Below is a small trained network, with its code and all its weights. Each question gives an input and a class and asks what happens when units are switched off, that is, made to give their printed mean instead of their output.

import numpy as np


def w(rows, s, z=0):
    codes = np.array(rows[::2]) - 128.0
    scale = np.full(codes.shape[1], s)
    scale[-1] = z or s
    return codes * scale


def norm(h):
    return h / np.sqrt((h * h).mean(-1, keepdims=True) + 1e-5)


def f(y):
    return np.maximum(y, 0)


def log_softmax(a):
    a = a - a.max(-1, keepdims=True)
    return a - np.log(np.exp(a).sum(-1, keepdims=True))


def net(x, mask):
    res = np.array(x, float).reshape(1, 7) / 4 @ E
    u = 0
    for l in range(2):
        y = f(norm(res) @ A[l][:, :-1].T + A[l][:, -1])
        res = res + np.where(mask[u : u + 4], y, B[l][:, -1]) @ B[l][:, :-1]
        u += 4
    return log_softmax(norm(res)[-1] @ U[:, :-1].T + U[:, -1])


A, B = {}, {}
E = w([
[131,138,131,128,112,136,135,134,153,102],'x0',
[53,2,111,148,99,146,150,191,88,191],'x1',
[90,125,147,117,117,128,130,98,92,137],'x2',
[128,156,111,149,108,149,147,118,147,94],'x3',
[117,183,109,216,178,51,138,182,54,17],'x4',
[146,117,138,156,173,154,100,95,118,116],'x5',
[171,175,226,161,137,172,159,241,22,124],'x6',
],0.0078)
A[0] = w([
[110,2,20,133,82,163,104,145,97,87,3],'0.n0',
[156,45,153,159,130,158,236,140,109,119,53],'0.n1',
[40,46,22,160,173,101,110,176,117,42,64],'0.n2',
[152,167,125,62,152,216,113,191,120,142,31],'0.n3',
],0.0076,0.0027)
B[0] = w([
[71,177,45,59,203,196,121,181,120,150,207],'0.n0',
[142,2,113,196,95,45,117,46,198,84,184],'0.n1',
[162,127,158,75,116,193,253,105,53,104,253],'0.n2',
[114,180,123,71,97,122,215,113,74,144,185],'0.n3',
],0.0083,0.0057)
A[1] = w([
[135,1,146,203,55,83,148,157,120,122,91],'1.n0',
[128,123,95,158,177,62,182,105,127,109,117],'1.n1',
[117,90,116,147,95,152,184,127,117,169,119],'1.n2',
[122,116,119,176,156,150,146,168,90,180,2],'1.n3',
],0.0085,0.0027)
B[1] = w([
[114,48,85,111,104,37,151,2,181,99,237],'1.n0',
[25,58,213,131,110,34,224,157,154,102,223],'1.n1',
[226,196,111,158,232,198,87,99,212,124,253],'1.n2',
[75,239,174,88,32,76,161,55,174,179,179],'1.n3',
],0.008,0.0046)
U = w([
[210,96,121,136,69,130,93,30,228,183,137],'0',
[179,158,163,77,130,223,178,142,102,139,255],'1',
[94,97,143,158,124,36,151,112,139,52,131],'2',
[132,209,180,254,95,87,80,203,73,101,73],'3',
[84,94,50,100,166,229,42,167,185,189,26],'4',
],0.0098,0.0036)

Each question gives the input, the list of numbers given to net, and the class t.
The units are the neurons (one row each of A and B). Each row of codes is followed by its name. A weight is (code - 128) times the scale printed after its matrix; where a second scale follows, it is the last column's (A, B and U).
mask holds one flag per neuron, layer by layer. A switched-off neuron (its flag False) gives its mean, the last column of its row in B, instead of its output. The means were averaged over made-up inputs and are rounded, as every weight is.
A unit's drop is (log p(t) with every unit on - log p(t) with that unit switched off) / (log p(t) with every unit on - log p(t) with every unit switched off).
The circuit of an input: a set's keep is (log p(t) with only the set's units on - log p(t) with every unit switched off) / (log p(t) with every unit on - log p(t) with every unit switched off). Starting from all 8 units, units are removed one at a time, each time the one whose removal leaves the highest keep (on an exact tie, the one counted first), for as long as the keep stays at least 0.8.
units of the circuit, in order: the units of the circuit, biggest drop first
top k neurons: the k neurons with the biggest drops, biggest first
k most important neurons of layer l: the k neurons of layer l with the biggest drops, biggest first
input [-8,6,6,0,5,0,5], class 2: units of the circuit, in order : [0.n1 1.n0]
input [1,5,4,7,-7,-6,-1], class 4: units of the circuit, in order : [0.n0 0.n2]
input [-2,7,4,-7,5,7,7], class 2: units of the circuit, in order : [1.n0 0.n1]
input [2,5,-5,-1,-1,-4,-5], class 4: units of the circuit, in order : [0.n0]
input [-2,7,8,-6,6,7,8], class 2: units of the circuit, in order : [1.n0 0.n1]
input [0,3,-2,-1,7,4,8], class 2: units of the circuit, in order : [0.n1 1.n0 0.n0]
input [-1,2,0,0,-3,-1,-7], class 4: units of the circuit, in order : [0.n0 1.n0]
input [0,-3,6,3,4,5,1], class 3: units of the circuit, in order : [1.n0 0.n2]
input [-5,4,-1,-4,-1,4,2], class 0: units of the circuit, in order : [0.n1 1.n2]
input [6,1,0,4,-6,4,8], class 0: units of the circuit, in order : [0.n1 0.n2]
input [-4,7,2,2,-8,4,7], class 0: units of the circuit, in order : [0.n1 1.n0]
input [-5,-6,3,0,1,-6,5], class 3: top 3 neurons : [0.n2 0.n0 1.n2]
input [7,8,-8,-3,2,1,-3], class 1: top 2 neurons : [0.n2 0.n0]
input [-8,4,-4,5,-6,6,0], class 4: top neuron : [0.n0]
input [-7,2,8,6,-7,4,6], class 0: top 3 neurons : [0.n1 0.n2 0.n0]
input [4,-6,3,4,1,0,6], class 3: top 3 neurons : [0.n2 0.n0 1.n2]
input [7,3,8,1,4,-1,0], class 1: 2 most important neurons of layer 0 : [0.n2 0.n0]
input [-1,2,-7,-4,-8,0,-1], class 4: 2 most important neurons of layer 0 : [0.n2 0.n1]
input [6,8,-4,6,1,0,6], class 2: top 2 neurons : [0.n1 1.n0]
input [-7,1,-6,4,8,5,-7], class 1: 3 most important neurons of layer 0 : [0.n2 0.n1 0.n0]
input [2,3,6,5,1,-7,-5], class 1: most important neuron of layer 0 : [0.n2]
input [-5,-8,-3,-8,3,6,3], class 3: 2 most important neurons of layer 1 : [1.n0 1.n2]
input [7,5,8,5,7,6,8], class 2: top 3 neurons : [0.n1 1.n0 0.n0]
